The symbols move the items like this.
x664 q x825
x664 b x850
x664 j x260
x664 r x236
x664 h x946
x664 t x876
x679 q x526
x679 b x790
x679 j x557
x679 r x584
x679 h x914
x679 t x827
x201 q x961
x201 b x974
x201 j x184
x201 r x655
x201 h x348
x201 t x344
x905 q x37
x905 b x668
x905 j x59
x905 r x261
x905 h x511
x905 t x362
x921 q x236
x921 b x397
x921 j x946
x921 r x974
x921 h x40
x921 t x825
x584 q x673
x584 b x305
x584 j x456
x584 r x971
x584 h x187
x584 t x502
x234 q x702
x234 b x253
x234 j x517
x234 r x304
x234 h x999
x234 t x594
x470 q x974
x470 b x260
x470 j x40
x470 r x219
x470 h x454
x470 t x236
x367 q x842
x367 b x468
x367 j x978
x367 r x532
x367 h x827
x367 t x519
x51 q x725
x51 b x221
x51 j x594
x51 r x742
x51 h x702
x51 t x675
x59 q x905
x59 b x161
x59 j x349
x59 r x338
x59 h x515
x59 t x427
x656 q x971
x656 b x679
x656 j x187
x656 r x653
x656 h x432
x656 t x673
x526 q x502
x526 b x207
x526 j x679
x526 r x673
x526 h x456
x526 t x859
x827 q x859
x827 b x336
x827 j x305
x827 r x502
x827 h x679
x827 t x367
x669 q x914
x669 b x502
x669 j x971
x669 r x221
x669 h x653
x669 t x557
x37 q x156
x37 b x503
x37 j x905
x37 r x843
x37 h x338
x37 t x223
x673 q x134
x673 b x827
x673 j x584
x673 r x669
x673 h x656
x673 t x104
x134 q x557
x134 b x859
x134 j x673
x134 r x914
x134 h x971
x134 t x76
x76 q x305
x76 b x842
x76 j x104
x76 r x679
x76 h x134
x76 t x207
x117 q x594
x117 b x653
x117 j x547
x117 r x702
x117 h x517
x117 t x100
x221 q x187
x221 b x134
x221 j x992
x221 r x432
x221 h x529
x221 t x456
x187 q x656
x187 b x557
x187 j x221
x187 r x675
x187 h x100
x187 t x584
x456 q x584
x456 b x76
x456 j x914
x456 r x656
x456 h x221
x456 t x526
x702 q x316
x702 b x529
x702 j x234
x702 r x196
x702 h x616
x702 t x51
x349 q x59
x349 b x223
x349 j x843
x349 r x511
x349 h x468
x349 t x215
x946 q x921
x946 b x205
x946 j x603
x946 r x470
x946 h x344
x946 t x664
x557 q x679
x557 b x532
x557 j x134
x557 r x456
x557 h x669
x557 t x305
x316 q x742
x316 b x100
x316 j x702
x316 r x741
x316 h x304
x316 t x725
x177 q x348
x177 b x454
x177 j x711
x177 r x668
x177 h x223
x177 t x184
x399 q x132
x399 b x59
x399 j x519
x399 r x336
x399 h x842
x399 t x261
x961 q x454
x961 b x83
x961 j x201
x961 r x428
x961 h x911
x961 t x40
x859 q x532
x859 b x384
x859 j x827
x859 r x104
x859 h x526
x859 t x842
x344 q x40
x344 b x647
x344 j x803
x344 r x454
x344 h x201
x344 t x946
x161 q x668
x161 b x428
x161 j x223
x161 r x215
x161 h x156
x161 t x348
x725 q x253
x725 b x187
x725 j x51
x725 r x547
x725 h x316
x725 t x653
x215 q x427
x215 b x177
x215 j x898
x215 r x905
x215 h x349
x215 t x503
x898 q x215
x898 b x711
x898 j x156
x898 r x59
x898 h x843
x898 t x668
x348 q x911
x348 b x622
x348 j x177
x348 r x503
x348 h x161
x348 t x201
x132 q x468
x132 b x905
x132 j x399
x132 r x384
x132 h x224
x132 t x843
x40 q x470
x40 b x446
x40 j x344
x40 r x622
x40 h x961
x40 t x921
x502 q x104
x502 b x978
x502 j x526
x502 r x134
x502 h x584
x502 t x532
x427 q x362
x427 b x348
x427 j x215
x427 r x37
x427 h x59
x427 t x866
x515 q x511
x515 b x156
x515 j x468
x515 r x519
x515 h x384
x515 t x59
x914 q x456
x914 b x104
x914 j x669
x914 r x187
x914 h x992
x914 t x679
x454 q x622
x454 b x603
x454 j x961
x454 r x690
x454 h x655
x454 t x470
x236 q x647
x236 b x274
x236 j x921
x236 r x83
x236 h x470
x236 t x881
x978 q x367
x978 b x132
x978 j x207
x978 r x859
x978 h x305
x978 t x53
x338 q x261
x338 b x215
x338 j x511
x338 r x132
x338 h x519
x338 t x37
x261 q x843
x261 b x427
x261 j x338
x261 r x468
x261 h x399
x261 t x156
x532 q x790
x532 b x53
x532 j x859
x532 r x76
x532 h x502
x532 t x224
x511 q x338
x511 b x898
x511 j x515
x511 r x399
x511 h x53
x511 t x905
x876 q x761
x876 b x196
x876 j x274
x876 r x881
x876 h x664
x876 t x999
x83 q x603
x83 b x825
x83 j x974
x83 r x344
x83 h x219
x83 t x446
x653 q x992
x653 b x584
x653 j x675
x653 r x529
x653 h x725
x653 t x669
x156 q x898
x156 b x866
x156 j x37
x156 r x349
x156 h x261
x156 t x161
x468 q x515
x468 b x37
x468 j x132
x468 r x53
x468 h x336
x468 t x349
x992 q x221
x992 b x673
x992 j x653
x992 r x100
x992 h x253
x992 t x914
x741 q x517
x741 b x51
x741 j x196
x741 r x999
x741 h x694
x741 t x547
x207 q x978
x207 b x399
x207 j x790
x207 r x827
x207 h x76
x207 t x384
x694 q x387
x694 b x702
x694 j x850
x694 r x876
x694 h x397
x694 t x741
x260 q x664
x260 b x251
x260 j x446
x260 r x921
x260 h x603
x260 t x274
x224 q x336
x224 b x511
x224 j x842
x224 r x207
x224 h x532
x224 t x132
x881 q x205
x881 b x387
x881 j x825
x881 r x446
x881 h x236
x881 t x251
x911 q x655
x911 b x219
x911 j x348
x911 r x866
x911 h x668
x911 t x961
x219 q x803
x219 b x921
x219 j x622
x219 r x201
x219 h x690
x219 t x83
x184 q x201
x184 b x470
x184 j x690
x184 r x911
x184 h x177
x184 t x803
x305 q x827
x305 b x224
x305 j x76
x305 r x526
x305 h x557
x305 t x978
x803 q x344
x803 b x236
x803 j x219
x803 r x961
x803 h x184
x803 t x603
x594 q x51
x594 b x992
x594 j x117
x594 r x316
x594 h x234
x594 t x432
x336 q x384
x336 b x338
x336 j x224
x336 r x978
x336 h x790
x336 t x468
x304 q x196
x304 b x117
x304 j x616
x304 r x694
x304 h x251
x304 t x316
x384 q x53
x384 b x261
x384 j x336
x384 r x367
x384 h x207
x384 t x515
x850 q x694
x850 b x234
x850 j x251
x850 r x274
x850 h x205
x850 t x196
x825 q x881
x825 b x694
x825 j x664
x825 r x647
x825 h x921
x825 t x761
x503 q x866
x503 b x184
x503 j x668
x503 r x362
x503 h x215
x503 t x655
x196 q x741
x196 b x594
x196 j x304
x196 r x387
x196 h x850
x196 t x742
x104 q x76
x104 b x367
x104 j x502
x104 r x557
x104 h x673
x104 t x790
x100 q x432
x100 b x669
x100 j x529
x100 r x51
x100 h x117
x100 t x187
x205 q x397
x205 b x999
x205 j x881
x205 r x260
x205 h x647
x205 t x850
x690 q x184
x690 b x40
x690 j x428
x690 r x348
x690 h x711
x690 t x219
x843 q x349
x843 b x362
x843 j x261
x843 r x515
x843 h x132
x843 t x898
x971 q x669
x971 b x526
x971 j x656
x971 r x992
x971 h x675
x971 t x134
x529 q x100
x529 b x971
x529 j x253
x529 r x594
x529 h x547
x529 t x221
x647 q x446
x647 b x876
x647 j x236
x647 r x603
x647 h x974
x647 t x205
x428 q x690
x428 b x344
x428 j x655
x428 r x177
x428 h x866
x428 t x622
x790 q x207
x790 b x519
x790 j x532
x790 r x305
x790 h x104
x790 t x336
x622 q x219
x622 b x946
x622 j x454
x622 r x184
x622 h x428
x622 t x974
x711 q x177
x711 b x961
x711 j x866
x711 r x161
x711 h x362
x711 t x690
x446 q x260
x446 b x761
x446 j x647
x446 r x946
x446 h x83
x446 t x397
x675 q x653
x675 b x456
x675 j x432
x675 r x253
x675 h x51
x675 t x971
x616 q x304
x616 b x547
x616 j x999
x616 r x850
x616 h x761
x616 t x702
x253 q x529
x253 b x656
x253 j x725
x253 r x117
x253 h x742
x253 t x992
x999 q x616
x999 b x742
x999 j x387
x999 r x251
x999 h x876
x999 t x234
x432 q x675
x432 b x914
x432 j x100
x432 r x725
x432 h x594
x432 t x656
x223 q x161
x223 b x655
x223 j x362
x223 r x898
x223 h x37
x223 t x177
x974 q x83
x974 b x664
x974 j x470
x974 r x803
x974 h x622
x974 t x647
x603 q x946
x603 b x881
x603 j x83
x603 r x40
x603 h x803
x603 t x260
x742 q x547
x742 b x432
x742 j x316
x742 r x517
x742 h x196
x742 t x253
x866 q x711
x866 b x201
x866 j x503
x866 r x223
x866 h x427
x866 t x428
x387 q x999
x387 b x316
x387 j x694
x387 r x761
x387 h x274
x387 t x517
x842 q x224
x842 b x515
x842 j x367
x842 r x790
x842 h x859
x842 t x399
x517 q x234
x517 b x725
x517 j x741
x517 r x616
x517 h x387
x517 t x117
x274 q x876
x274 b x304
x274 j x397
x274 r x825
x274 h x260
x274 t x387
x668 q x503
x668 b x690
x668 j x161
x668 r x427
x668 h x898
x668 t x911
x519 q x399
x519 b x349
x519 j x53
x519 r x224
x519 h x367
x519 t x338
x397 q x274
x397 b x616
x397 j x205
x397 r x664
x397 h x446
x397 t x694
x655 q x428
x655 b x803
x655 j x911
x655 r x711
x655 h x503
x655 t x454
x362 q x223
x362 b x911
x362 j x427
x362 r x156
x362 h x905
x362 t x711
x547 q x117
x547 b x675
x547 j x742
x547 r x234
x547 h x741
x547 t x529
x251 q x850
x251 b x517
x251 j x761
x251 r x397
x251 h x881
x251 t x304
x53 q x519
x53 b x843
x53 j x384
x53 r x842
x53 h x978
x53 t x511
x761 q x251
x761 b x741
x761 j x876
x761 r x205
x761 h x825
x761 t x616

The rows follow the links: the fewer symbols apart two items are, the more alike their rows tend to be.

Each row is also shifted at random along 7 hidden directions that mean nothing.

Some items, each with a row of numbers:
x215: -30 -27 -11 12 -4 29 17 -15 12 59 7 -19 26 0 -3 -14 8 59 -5 27 26 -6 -4 -19 -27 -20 1 26 1 -26 13 -29 -20 -3 17 23 -14 -11 -2 2 -1 15 -13 -6 8 8 -2 34 -6 12 17 17 -41 -22 52 -18 -17 -11 1
x432: 29 -7 18 -7 -11 -18 -22 -11 -2 26 8 -5 -21 -4 -17 -24 -11 8 -19 -34 -6 -2 9 25 -1 18 15 1 2 -14 -13 16 -5 -23 -19 -31 2 10 -34 -3 -5 -17 6 -5 2 -2 -12 13 -15 -33 -20 9 -20 6 0 7 30 -5 7
x622: -25 -16 3 12 -28 -40 19 18 5 -1 21 -3 47 0 12 -9 9 29 -8 36 52 -8 -3 -25 -16 -23 -12 24 -1 -17 13 -9 -25 3 18 -4 19 13 -15 -10 4 33 -21 6 1 -13 -14 17 7 2 23 -5 22 3 9 2 -70 35 -17
x547: 47 26 17 -8 -13 -65 11 17 -13 -41 9 12 8 2 -3 2 0 -26 -7 5 9 -1 3 1 12 2 -2 -17 -5 -1 -19 20 9 21 -19 -19 27 18 -25 -22 0 -10 -7 14 -6 -17 -5 -13 -5 -24 -9 -24 48 18 -40 17 -35 39 -13
x992: 93 88 25 -13 -43 -26 -26 -7 -17 1 -7 -9 -21 -5 -21 21 7 -41 3 -36 -3 11 -9 28 6 0 3 -13 0 -6 -46 38 17 -3 -27 -10 10 14 -46 -18 5 -9 11 -7 -5 12 -2 22 -38 -42 -16 -14 -4 1 -60 22 12 -6 -23
x603: -41 -33 1 12 -52 71 18 -4 14 -5 29 -11 6 -3 8 10 -16 -4 -15 -1 44 -13 -15 -2 -4 -28 12 48 13 23 -2 3 -20 -7 20 15 22 20 -60 14 -18 41 10 -3 3 -21 -14 33 -7 -22 18 4 -26 5 22 21 8 -50 -4
x843: 30 -29 -4 -9 0 -55 2 2 -8 -3 -5 -19 16 1 -6 -16 15 28 7 19 22 5 -7 -7 7 -5 -12 0 0 -8 24 -26 -22 -5 10 -19 -4 -11 18 1 15 6 -16 -1 2 5 3 23 -6 18 8 -3 17 -14 9 -13 -25 42 -12
x446: -43 29 0 12 -1 33 -22 12 9 -15 0 22 -17 -2 21 15 -11 -30 7 -18 -13 -5 5 4 2 6 -5 5 1 14 -3 21 11 -11 8 2 0 10 15 9 -7 16 13 2 -3 -2 -3 -31 26 3 3 11 -7 18 -21 5 23 -24 6
x594: -44 -22 2 7 43 -1 13 -5 9 8 10 21 -44 4 0 -40 -26 18 -14 -2 -18 -23 17 8 22 23 14 -9 -3 -7 4 -7 8 12 -16 -21 -4 2 6 3 -24 -34 -1 25 4 -16 1 -34 22 -9 -20 29 -29 16 20 -20 64 -1 22
x669: -2 -25 -5 -9 25 27 38 -13 -5 -27 0 1 -27 6 -12 0 -13 -16 -5 8 -16 -6 -5 4 27 4 18 -15 2 24 -7 -12 16 36 -17 12 6 -7 -13 4 -17 -32 7 13 -1 -13 15 -9 -9 -9 -15 -9 0 0 11 0 38 -16 9
x503: 30 -41 -6 -6 -20 2 -34 7 -1 -10 -6 -15 23 -5 7 10 10 -5 8 -17 6 16 -6 4 -9 -1 -9 15 7 15 24 -1 -23 -41 25 -11 -4 -4 15 17 20 32 7 -24 -1 8 -8 19 1 19 15 -8 19 -7 4 11 -23 0 0
x201: 53 68 6 19 -26 -46 6 11 5 12 8 -1 -6 -2 10 -13 10 25 11 28 51 -17 -8 -14 13 -25 -24 17 -5 -27 1 -9 -13 11 11 -12 3 8 3 -12 -4 27 -21 25 3 1 1 14 9 3 16 25 -29 2 -24 -24 -1 30 -32
x454: 2 49 -23 21 41 45 21 12 11 -46 -12 30 -51 6 33 14 -12 -26 33 27 -9 -20 -6 -15 47 -5 -20 -7 -3 29 15 -19 22 38 18 21 -11 -10 67 17 -19 5 2 35 0 -4 28 -54 48 41 9 26 -24 13 -20 -34 70 -16 -3
x866: 34 50 1 19 -6 -44 -12 2 9 63 0 -4 12 -3 5 -26 17 59 7 23 30 -9 4 -16 -18 -13 -21 13 -7 -53 7 -15 -17 -10 12 -8 -18 -4 23 -13 7 18 -24 9 8 19 -4 16 10 14 14 34 -41 -11 6 -33 -16 31 -17
x842: -52 32 -9 -4 23 -8 31 -14 -7 16 -15 -9 -7 4 -14 0 13 17 12 30 -4 1 -8 -11 9 -9 -3 -20 -7 -13 -7 -24 13 37 -11 24 -14 -20 17 -10 -1 -26 -12 10 2 13 21 6 -15 11 -4 0 -15 -20 4 -22 6 12 -9
x517: 23 -17 22 -6 -26 -55 -20 12 -4 -11 18 3 3 -4 -4 -21 -8 -6 -20 -25 13 -3 9 17 -1 12 6 5 2 -6 -6 25 -13 -24 -10 -45 21 23 -38 -8 1 2 0 0 -2 -17 -21 4 -4 -31 -10 -5 25 19 -16 19 -15 24 -1
x675: -2 -12 15 -1 18 -37 -26 -4 2 69 5 8 33 -3 -13 -28 3 40 -26 -16 -27 7 30 4 -53 26 12 -12 -8 -51 -11 19 1 -27 -21 -13 -10 4 -9 -21 9 -26 -7 -17 2 9 -21 -8 -3 -18 -15 3 4 1 23 5 -46 19 22
x876: 86 32 11 14 -14 11 -25 10 9 8 10 19 -14 -4 14 -2 -12 -11 -6 -22 0 -10 10 9 -5 6 -1 11 1 -6 -11 26 3 -18 1 -12 5 18 -9 0 -8 13 8 3 -1 -4 -13 -17 17 -15 -2 17 -18 19 -17 5 20 -17 3
x387: -50 -63 -13 11 48 92 -5 1 21 -6 6 33 -16 1 21 -2 -32 -14 -12 -21 -50 -10 22 3 -10 28 20 1 4 26 14 8 16 -11 5 15 -7 0 22 25 -19 -11 21 -3 1 -15 -6 -57 40 10 -7 14 -9 20 39 4 43 -53 48
x336: 62 -85 -4 -7 -8 24 -3 -29 6 57 8 -37 4 -3 -23 -32 -2 56 -19 -11 14 1 -4 10 -16 -1 19 27 9 -11 19 -27 -33 -32 8 -10 -15 -12 -26 16 1 0 1 -20 9 5 -8 56 -26 -5 -1 16 -44 -26 65 -6 21 -20 13
x656: -10 -102 9 -19 -10 -3 1 -18 -2 -4 17 -22 -25 -1 -24 -38 -22 12 -29 -31 6 -5 -1 29 18 15 29 14 11 18 10 -7 -25 -24 -11 -41 10 6 -51 16 -10 -17 11 -7 3 -21 -12 33 -22 -31 -20 2 -9 1 36 14 46 -12 16
x921: -54 47 5 34 -14 26 12 -3 23 68 22 11 0 -3 11 -22 -8 49 -12 20 33 -28 9 -17 -24 -20 -1 31 -4 -45 -11 -1 -6 7 6 14 -2 14 -21 -11 -21 17 -13 19 9 -2 -11 5 15 -15 11 42 -69 5 22 -20 10 -18 -5
x468: 25 11 8 -10 -29 -66 -5 -10 -10 27 -2 -33 -2 -2 -21 -23 18 36 3 7 39 2 -14 6 10 -14 -9 8 0 -25 3 -19 -26 -9 -1 -27 -4 -5 -16 -9 11 4 -16 1 4 12 1 55 -30 -5 2 8 -19 -21 -4 -15 -3 36 -27
x914: -71 14 8 -10 -7 0 24 -19 -7 8 4 -14 -25 1 -24 -7 -6 0 -10 -2 3 -5 -8 12 16 -4 16 -6 1 -2 -24 -2 8 24 -24 1 5 1 -41 -9 -12 -28 1 9 1 -3 6 23 -31 -30 -17 -2 -22 -7 -1 2 31 -9 -6
x519: -24 74 -1 -8 0 -23 -1 -12 -13 3 -25 -15 -30 0 -14 12 18 -7 26 5 -1 7 -16 6 26 -9 -13 -20 -4 -5 -13 -9 12 19 -9 5 -16 -16 20 -7 7 -13 -4 7 -1 23 23 16 -20 9 -4 4 -20 -18 -35 -20 30 11 -25
x51: 24 79 10 9 20 1 -14 -1 2 41 -7 26 -3 -1 0 5 1 -4 -3 -11 -37 0 19 0 -26 15 3 -24 -11 -33 -33 30 33 9 -24 17 -10 3 7 -22 -3 -26 0 2 -1 14 -1 -34 6 -14 -14 7 -14 8 -21 -2 -5 -6 8
x134: -37 -15 14 -23 -21 -24 -24 -11 -15 25 -6 -20 37 -4 -26 10 14 -4 -14 -29 -18 26 3 15 -37 10 13 -11 1 -12 -20 23 -1 -26 -18 -3 2 0 -36 -13 22 -14 6 -35 -3 13 -13 30 -41 -25 -11 -32 31 -13 -1 31 -54 5 4
x502: -50 37 1 -4 24 -12 14 -17 -6 41 -12 -4 -6 3 -19 -7 8 21 1 11 -19 3 4 -2 -8 4 5 -23 -9 -28 -19 -7 17 23 -22 16 -16 -14 4 -17 0 -36 -8 4 3 16 12 1 -17 -5 -13 4 -21 -15 5 -16 4 7 0
x584: 49 -46 5 -20 15 -47 12 -4 -12 -34 1 -9 -25 4 -16 -23 -8 -5 -6 -5 -3 -1 -2 15 35 15 9 -17 2 16 9 -12 -5 8 -15 -34 8 -3 -8 3 -2 -29 -1 9 -1 -14 6 4 -11 -8 -19 -9 22 2 -1 0 25 27 2
x40: 33 2 1 26 -4 -19 9 9 18 32 21 8 2 0 16 -35 -6 52 -8 25 41 -26 8 -17 -4 -12 -10 28 -3 -32 16 -16 -22 -2 16 -15 0 10 3 -3 -12 22 -19 22 7 -10 -10 0 26 4 13 37 -37 8 22 -25 3 17 -5
x653: 2 -31 8 -14 -23 31 19 -6 -9 -4 9 -8 46 0 -16 29 1 -23 -22 -7 -9 17 -2 -1 -35 -5 23 -2 4 11 -27 23 10 8 -15 31 21 9 -58 -12 4 -8 11 -25 -5 -8 -11 16 -33 -31 -4 -46 42 -4 9 45 -65 -22 8
x274: -11 -26 15 9 -2 -52 -28 12 11 8 22 13 -32 -3 9 -54 -21 27 -17 -21 18 -23 17 17 17 19 -1 17 1 -17 18 5 -25 -33 2 -65 5 19 -5 6 -11 6 -5 18 4 -19 -19 -10 27 -14 -9 39 -24 25 3 -13 46 23 7
x790: 72 3 2 -22 -6 -38 1 -5 -19 -30 -16 -19 -7 1 -18 10 12 -20 12 -4 -3 15 -14 11 23 -1 -3 -19 1 16 -3 -6 1 7 -10 -11 1 -10 0 -2 12 -13 1 -5 -4 7 12 20 -26 1 -7 -23 27 -13 -23 5 -2 21 -14
x223: -131 -7 -22 -3 24 16 31 6 -4 -63 -15 1 -24 6 11 18 1 -24 28 30 3 -3 -18 -13 47 -11 -14 -10 2 42 22 -31 6 35 15 15 -3 -18 44 17 -4 3 0 18 -2 -5 27 -15 14 38 9 -5 14 -4 -9 -18 30 5 -9
x511: 68 -35 -22 1 10 75 29 -20 6 10 -7 -17 2 3 -3 15 1 12 8 19 -1 2 -14 -12 -1 -17 7 11 5 18 11 -30 -1 15 15 42 -14 -20 8 17 -5 2 5 -8 3 7 14 20 -9 20 11 1 -27 -23 41 -9 17 -38 7

From each start, follow one symbol. Which item do you reach?
Answers are names.
new walk
2 -36 3 -10 -30 -53 -32 17 -7 -19 -1 -16 32 -4 5 0 16 3 5 -8 25 15 -5 2 -5 -2 -16 13 5 5 25 -1 -32 -40 21 -32 6 4 9 5 26 34 -4 -18 -2 3 -13 24 -1 14 15 -13 40 -4 -10 10 -48 35 -12
q -> x177
new walk
-15 15 0 7 -32 48 -29 11 6 -9 1 6 21 -5 18 37 2 -34 5 -22 -3 10 -2 0 -23 -7 -5 17 6 17 -4 27 1 -28 19 17 5 11 -4 9 7 37 16 -21 -4 4 -12 -2 7 2 15 -10 10 7 -17 25 -24 -34 0
t -> x236
new walk
-94 -42 -18 -2 22 4 39 -10 0 -4 -4 -15 -1 5 -5 -12 4 29 6 37 14 -5 -11 -16 19 -12 -1 1 0 6 22 -42 -10 26 9 12 -8 -20 19 8 -3 -7 -11 11 4 -2 16 14 -3 24 7 3 -8 -17 34 -22 8 12 -2
q -> x843
new walk
25 0 -5 -16 -11 -19 17 -10 -14 -25 -11 -25 -14 3 -16 7 11 -8 14 11 15 7 -22 3 31 -13 -4 -6 3 18 2 -21 -5 18 -1 0 1 -12 -3 3 5 -5 -2 3 -1 4 17 31 -26 6 1 -13 6 -17 -11 -5 13 12 -19
b -> x843
new walk
106 10 -4 -12 15 -18 28 -8 -12 -15 -11 -9 -9 5 -14 4 7 -4 7 19 -4 4 -9 -2 19 -4 1 -20 -3 5 -6 -16 11 33 -13 10 -1 -13 4 -7 0 -24 -6 9 -1 3 18 4 -16 3 -7 -13 10 -11 -6 -7 3 16 -9
h -> x557
new walk
75 -44 -8 -2 -8 -49 19 15 -4 -34 4 -12 27 2 8 -9 11 17 7 34 38 -1 -10 -18 15 -15 -17 10 1 8 32 -29 -26 5 22 -14 9 -3 17 4 10 23 -17 7 0 -10 2 15 7 24 18 -10 35 -5 8 -8 -40 45 -15
r -> x215
new walk
-9 22 7 -28 -11 -7 5 4 -25 -89 -15 -1 -25 3 -11 42 -2 -87 14 -23 -25 18 -17 22 42 7 4 -33 3 54 -25 23 27 23 -22 -1 21 3 -17 0 4 -20 20 -2 -12 -7 16 -11 -24 -15 -18 -45 56 8 -60 32 14 -4 -11
q -> x656
new walk
13 9 3 14 -30 19 -3 7 11 -8 16 2 -15 -3 14 -3 -10 -3 -1 -3 32 -15 -7 1 12 -14 -4 30 6 8 4 3 -14 -9 15 -10 10 16 -18 9 -12 31 3 10 2 -11 -8 9 11 -8 10 18 -25 11 -5 0 25 -17 -9
j -> x974
new walk
54 -11 10 3 19 -4 -37 2 8 19 4 19 -24 -3 3 -25 -17 2 -14 -38 -31 -6 23 20 -7 32 9 -5 -1 -10 0 21 3 -31 -11 -30 -7 9 6 4 -5 -15 9 -2 0 -3 -14 -29 19 -12 -18 20 -13 18 3 0 36 -7 24
t -> x725
new walk
30 39 -6 18 14 -22 2 23 7 -26 -1 23 -9 2 26 0 2 -5 17 23 10 -12 2 -16 18 -4 -23 -2 -6 -1 13 -6 4 13 14 -4 0 2 44 0 -3 16 -11 23 -1 -4 6 -34 37 25 12 15 5 14 -24 -21 3 23 -10
b -> x236
new walk
-26 -30 7 -6 5 4 -3 7 -1 -36 9 14 -15 1 3 -2 -18 -30 -11 -21 -16 -3 7 14 13 17 12 -6 4 24 -2 17 6 -4 -10 -16 15 12 -16 5 -9 -10 12 2 -3 -18 -7 -23 8 -15 -12 -8 22 20 -7 18 17 -8 13
r -> x196
new walk
30 30 -21 3 39 13 40 -5 -4 2 -21 2 16 7 1 20 18 10 21 48 -13 6 -6 -29 -2 -13 -10 -24 -9 -6 1 -27 22 48 1 48 -16 -25 45 -9 4 -18 -13 9 1 14 26 -15 1 33 8 -11 6 -19 8 -22 -25 11 -4
t -> x843
new walk
19 -21 -9 4 -9 40 56 -27 4 68 9 -28 58 2 -20 5 16 57 -16 47 24 2 -8 -31 -48 -33 16 15 -2 -32 -13 -26 -6 32 -2 60 -3 -12 -40 -16 -1 -5 -16 -11 7 8 2 48 -37 -9 14 -13 -22 -34 61 0 -65 -15 -2
b -> x511
new walk
-26 16 -5 16 5 25 3 14 11 -24 6 22 -16 1 23 4 -13 -17 6 5 3 -14 3 -7 13 -1 -7 7 0 14 5 4 6 8 11 3 6 9 16 8 -13 15 3 15 -1 -12 0 -31 30 9 6 14 -6 19 -10 -5 23 -12 2
h -> x470
new walk
-19 24 7 10 8 38 4 -6 7 33 7 17 8 -1 0 6 -9 0 -16 -8 -22 -4 15 -3 -31 6 15 -4 -4 -17 -26 22 21 8 -16 24 2 8 -21 -12 -10 -15 6 -3 0 -1 -8 -19 2 -22 -8 2 -14 8 8 11 -7 -28 15
t -> x253
new walk
30 44 14 4 -29 14 -4 6 0 -11 10 11 -1 -3 3 19 -7 -33 -7 -16 2 -1 1 7 -6 -4 5 2 0 4 -30 33 14 4 -11 6 19 20 -37 -11 -7 7 10 0 -4 -7 -9 -6 -6 -29 -3 -10 5 15 -31 23 -6 -18 -6
t -> x316
new walk
40 2 -1 0 -41 25 -2 -21 3 42 2 -37 0 -5 -15 -1 9 29 1 -2 35 1 -19 5 -6 -25 1 30 8 -9 -1 -16 -24 -16 12 7 -9 -5 -30 7 1 22 -1 -13 6 13 -1 63 -31 -7 11 12 -49 -25 19 -5 15 -24 -17
h -> x515
new walk
-26 2 -7 16 -8 28 -7 6 12 19 4 4 18 -2 16 5 3 14 3 8 12 -3 2 -14 -19 -10 -8 20 2 -6 11 -1 -9 -13 20 13 -5 1 13 6 1 27 -1 -4 2 4 -7 -2 16 14 18 11 -14 0 12 -4 -15 -13 1
b -> x83
new walk
-13 26 8 -6 35 -40 -30 17 -8 -19 -12 32 -3 1 6 2 -3 -30 3 -22 -50 9 24 9 -5 34 -3 -38 -9 -5 -9 29 26 -6 -20 -16 -2 3 32 -11 8 -27 4 0 -6 3 -2 -56 21 2 -18 -10 42 20 -33 6 -12 24 15
t -> x100
